Below is a small trained network, with its code and all its weights. Each question gives an input and a target symbol and asks what happens when units are switched off, that is, made to give their printed mean instead of their output.

import numpy as np


def w(rows, s, z=0):
    codes = np.array(rows[::2]) - 128.0
    scale = np.full(codes.shape[1], s)
    scale[-1] = z or s
    return codes * scale


def norm(h):
    return h / np.sqrt((h * h).mean(-1, keepdims=True) + 1e-5)


def f(y):
    return y / 2 * (1 + np.tanh(0.7978845608 * (y + 0.044715 * y**3)))


def softmax(a):
    e = np.exp(a - a.max(-1, keepdims=True))
    return e / e.sum(-1, keepdims=True)


def log_softmax(a):
    a = a - a.max(-1, keepdims=True)
    return a - np.log(np.exp(a).sum(-1, keepdims=True))


def net(x, mask):
    ids = ['ΔΣαγθτ'.index(c) for c in x.split()]
    T = len(ids)
    res = E[ids] + P[:T]
    u = 0
    for l in range(2):
        q, k, v = (norm(res) @ M[l].T for M in (Q, K, V))
        z = softmax(np.where(np.tri(T) > 0, q @ k.T / 2**0.5, -1e9)) @ v
        res = res + np.where(mask[u], z, O[l][:, -1]) @ O[l][:, :-1]
        u += 1
        y = f(norm(res) @ A[l][:, :-1].T + A[l][:, -1])
        res = res + np.where(mask[u : u + 16], y, B[l][:, -1]) @ B[l][:, :-1]
        u += 16
    return log_softmax(norm(res)[-1] @ U[:, :-1].T + U[:, -1])


Q, K, V, O, A, B = {}, {}, {}, {}, {}, {}
E = w([
[158,104,120,87,90,127,149,15,189,173,42,95],'Δ',
[186,84,136,41,188,125,131,171,182,64,97,127],'Σ',
[150,120,83,228,91,160,130,126,187,135,147,149],'α',
[182,146,78,73,153,65,75,103,72,97,98,172],'γ',
[66,154,99,3,111,131,142,93,194,81,98,142],'θ',
[168,72,93,169,191,51,217,136,67,71,109,194],'τ',
],0.0055)
P = w([
[131,143,175,97,65,76,63,202,131,127,227,71],'0',
[98,158,139,90,182,177,118,104,166,112,85,238],'1',
[127,187,109,85,154,168,149,117,157,121,108,229],'2',
[168,162,97,103,127,140,173,132,147,112,101,202],'3',
[203,157,62,124,127,121,184,132,140,112,95,173],'4',
[228,125,43,147,107,93,186,138,131,117,78,154],'5',
[255,90,61,185,79,85,195,139,130,119,59,155],'6',
],0.0032)
Q[0] = w([
[253,24,29,114,29,93,205,24,243,18,20,243],'0.h0',
[234,12,45,75,101,90,164,10,200,2,10,243],'0.h0',
],0.0099)
K[0] = w([
[35,31,231,131,63,17,21,240,37,63,243,2],'0.h0',
[125,150,28,182,8,26,25,240,145,233,231,8],'0.h0',
],0.01)
V[0] = w([
[205,63,93,238,171,132,134,190,6,156,207,215],'0.h0',
[143,126,80,150,10,134,50,23,177,217,99,136],'0.h0',
],0.0026)
O[0] = w([
[143,145,166,73,128,114,94,62,134,63,87,123,104],'0.h0',
[108,68,98,92,82,137,93,224,1,110,120,125,254],'0.h0',
],0.0058,0.0019)
A[0] = w([
[101,170,221,75,111,177,14,51,188,130,105,5,105],'0.n0',
[114,157,197,154,227,67,138,83,211,200,206,53,43],'0.n1',
[127,65,115,224,124,80,184,146,47,104,138,165,129],'0.n2',
[106,130,93,101,109,127,40,150,177,77,148,254,93],'0.n3',
[68,176,180,39,247,90,202,31,153,183,170,125,119],'0.n4',
[73,191,98,89,60,126,134,79,119,151,66,148,44],'0.n5',
[60,31,157,113,97,148,80,162,57,93,144,111,120],'0.n6',
[96,125,137,198,129,122,136,182,142,230,218,44,30],'0.n7',
[91,156,152,74,49,71,53,145,145,80,194,8,202],'0.n8',
[187,89,98,78,100,124,5,118,56,125,82,132,113],'0.n9',
[51,79,129,136,133,163,93,172,48,180,177,90,4],'0.n10',
[22,98,57,162,62,239,105,192,77,165,148,151,135],'0.n11',
[27,114,125,197,197,135,100,194,54,47,153,123,67],'0.n12',
[85,219,147,232,142,95,163,26,147,194,161,211,15],'0.n13',
[92,101,95,142,213,57,120,162,85,115,187,180,94],'0.n14',
[137,134,129,27,145,39,102,112,65,88,69,87,120],'0.n15',
],0.0037,0.0022)
B[0] = w([
[59,147,207,134,154,111,51,133,110,70,209,136,148],'0.n0',
[140,131,138,37,151,164,95,151,85,214,51,193,132],'0.n1',
[119,172,171,35,131,134,86,132,143,147,184,108,240],'0.n2',
[143,68,82,137,135,140,183,115,101,134,91,55,196],'0.n3',
[199,86,81,142,179,88,142,172,56,147,48,71,162],'0.n4',
[248,121,176,148,83,230,105,199,80,103,116,158,135],'0.n5',
[153,158,196,78,186,169,123,146,139,118,73,190,170],'0.n6',
[140,108,72,177,9,109,102,110,193,90,78,148,134],'0.n7',
[218,66,112,62,126,236,88,52,141,116,153,118,146],'0.n8',
[140,134,140,126,143,137,161,198,119,191,108,144,230],'0.n9',
[135,215,162,168,141,108,183,144,97,100,25,135,131],'0.n10',
[172,169,122,157,117,53,147,217,101,117,35,73,255],'0.n11',
[179,217,252,42,121,152,120,95,146,81,184,240,140],'0.n12',
[15,111,207,16,90,207,119,61,46,103,119,174,145],'0.n13',
[115,180,109,174,111,192,103,73,188,100,210,151,163],'0.n14',
[176,204,128,191,81,195,97,88,156,72,116,152,208],'0.n15',
],0.0038,0.0033)
Q[1] = w([
[183,107,118,105,182,115,178,29,98,80,70,145],'1.h0',
[90,95,170,117,219,2,134,130,40,98,175,104],'1.h0',
],0.005)
K[1] = w([
[252,45,229,63,221,199,24,151,9,159,217,154],'1.h0',
[166,207,134,131,209,17,198,72,41,15,229,142],'1.h0',
],0.0037)
V[1] = w([
[180,207,139,145,205,246,97,73,196,100,221,253],'1.h0',
[247,121,100,36,22,60,31,244,104,114,116,53],'1.h0',
],0.0025)
O[1] = w([
[224,65,80,176,104,202,215,172,45,182,35,29,120],'1.h0',
[45,100,190,38,112,242,133,2,143,143,180,169,254],'1.h0',
],0.0038,0.0054)
A[1] = w([
[138,180,166,142,159,30,46,146,161,122,141,69,86],'1.n0',
[143,110,91,104,150,133,151,113,177,139,114,113,19],'1.n1',
[123,168,168,160,153,66,56,90,150,126,152,64,51],'1.n2',
[181,98,154,147,184,169,154,66,77,91,108,3,56],'1.n3',
[133,230,144,117,99,105,56,130,105,75,150,125,129],'1.n4',
[100,140,119,149,157,120,120,56,161,170,188,188,128],'1.n5',
[116,103,97,144,150,137,169,101,167,143,154,122,28],'1.n6',
[132,105,120,97,127,132,164,122,128,104,140,133,163],'1.n7',
[121,106,174,121,145,134,121,105,121,130,136,150,95],'1.n8',
[169,75,112,89,137,167,177,121,62,148,93,86,3],'1.n9',
[120,176,194,90,180,105,36,71,167,82,120,72,94],'1.n10',
[75,152,114,107,144,109,148,120,180,175,207,108,2],'1.n11',
[99,118,99,87,114,158,144,113,127,115,129,157,167],'1.n12',
[66,223,247,160,172,147,72,67,177,89,224,182,42],'1.n13',
[86,139,141,102,128,136,140,106,163,173,187,163,17],'1.n14',
[92,204,212,105,178,84,26,75,158,95,189,132,18],'1.n15',
],0.0068,0.0023)
B[1] = w([
[126,62,173,74,68,190,54,91,147,54,143,162,121],'1.n0',
[138,152,110,110,107,153,151,171,96,110,104,161,148],'1.n1',
[109,132,170,106,118,174,83,125,187,103,170,166,119],'1.n2',
[90,87,103,150,101,83,98,143,103,127,185,92,211],'1.n3',
[122,127,196,98,129,196,87,97,147,96,165,139,146],'1.n4',
[137,119,182,84,117,191,85,102,172,101,147,214,145],'1.n5',
[119,140,167,70,87,156,120,133,126,107,141,132,125],'1.n6',
[122,115,129,142,118,159,104,127,115,127,133,131,197],'1.n7',
[121,145,108,147,104,133,131,143,143,154,130,137,138],'1.n8',
[161,146,158,90,92,194,162,144,142,105,99,179,214],'1.n9',
[139,173,169,67,142,186,153,108,138,88,90,152,178],'1.n10',
[227,97,92,135,126,136,127,68,179,163,101,165,132],'1.n11',
[144,120,126,143,130,136,109,110,126,113,162,95,254],'1.n12',
[59,44,182,143,104,111,1,75,150,146,218,84,143],'1.n13',
[161,88,145,161,154,111,105,73,166,143,151,143,144],'1.n14',
[120,63,86,214,126,73,120,112,47,87,117,31,126],'1.n15',
],0.0071,0.0044)
U = w([
[170,22,73,253,189,49,88,76,192,244,189,112,143],'Δ',
[120,180,184,162,221,13,97,47,128,43,67,8,106],'Σ',
[117,102,206,61,69,210,49,112,136,69,205,191,234],'α',
[167,236,119,123,185,158,235,157,140,185,21,194,98],'γ',
[162,80,11,219,75,126,151,140,52,123,168,2,5],'θ',
[16,176,188,103,147,49,48,221,56,202,173,110,36],'τ',
],0.0049,0.0025)

Each question gives the input, a string of symbols that net reads in full, and the target symbol t.
The units are the heads (2 rows each of Q, K, V and O) and the neurons (one row each of A and B). Each row of codes is followed by its name. A weight is (code - 128) times the scale printed after its matrix; where a second scale follows, it is the last column's (O, A, B and U).
mask holds one flag per unit, layer by layer, with each layer's heads first. A switched-off unit (its flag False) gives its mean, the last column of its rows in O or B, instead of its output. The means were averaged over made-up inputs and are rounded, as every weight is.
A unit's drop is (log p(t) with every unit on - log p(t) with that unit switched off) / (log p(t) with every unit on - log p(t) with every unit switched off).
The circuit of an input: a set's keep is (log p(t) with only the set's units on - log p(t) with every unit switched off) / (log p(t) with every unit on - log p(t) with every unit switched off). Starting from the 12 units with the biggest drops (on a tie, the unit counted first), units are removed one at a time, each time the one whose removal leaves the highest keep (on an exact tie, the one counted first), for as long as the keep stays at least 0.8.
units of the circuit, in order: the units of the circuit, biggest drop first
top k neurons: the k neurons with the biggest drops, biggest first
top k neurons in layer l: the k neurons of layer l with the biggest drops, biggest first
drop when u is switched off: that unit's drop, to one decimal
input τ τ α, target Σ: top neuron -> 0.n0
input Δ α τ θ γ, target τ: units of the circuit, in order -> 0.h0, 1.h0, 0.n11
input Δ α θ, target τ: units of the circuit, in order -> 0.h0, 0.n11
input Σ θ Δ, target γ: units of the circuit, in order -> 1.h0, 0.h0
input θ τ γ, target Δ: top 2 neurons -> 1.n11, 1.n14
input α α α, target θ: units of the circuit, in order -> 0.n3, 0.h0, 1.n5, 1.n10
input Σ α Δ θ γ α α, target γ: units of the circuit, in order -> 0.h0, 1.n3
input Σ α θ, target γ: units of the circuit, in order -> 0.h0, 1.h0
input γ α θ, target θ: top 2 neurons -> 1.n3, 0.n15
input γ θ α Σ τ α Σ, target θ: top 3 neurons in layer 1 -> 1.n3, 1.n10, 1.n5
input θ Σ Δ α γ α τ, target Δ: top 2 neurons in layer 1 -> 1.n9, 1.n11
input α α θ α α α, target Δ: top 2 neurons in layer 0 -> 0.n15, 0.n2
input θ α θ θ Δ, target Δ: units of the circuit, in order -> 0.h0, 1.n14
input α τ τ Σ θ τ α, target γ: top neuron in layer 0 -> 0.n15
input Δ α τ τ τ θ, target τ: units of the circuit, in order -> 0.h0, 1.h0, 0.n11
input α α Σ Δ α, target θ: top 3 neurons in layer 0 -> 0.n11, 0.n2, 0.n8
input θ Σ γ Σ Σ γ, target Δ: top 2 neurons in layer 1 -> 1.n11, 1.n9
input Δ τ τ θ Δ, target τ: top 2 neurons -> 0.n11, 0.n3
input τ α α Δ, target Σ: top 2 neurons in layer 1 -> 1.n3, 1.n5
input τ α Δ α γ γ, target Σ: units of the circuit, in order -> 0.h0
input γ α Σ θ τ, target θ: top 3 neurons -> 0.n15, 1.n3, 0.n2
input θ α Σ Σ τ Δ, target Δ: top 2 neurons in layer 1 -> 1.n9, 1.n11
input τ Σ Δ, target Σ: top 2 neurons -> 0.n0, 1.n15
input Δ Σ α θ α τ, target τ: drop when 0.n10 is switched off -> 0.1
input τ Δ γ Δ θ, target Σ: drop when 0.h0 is switched off -> 1.0
input θ γ α Σ τ, target Δ: drop when 0.n11 is switched off -> 0.1
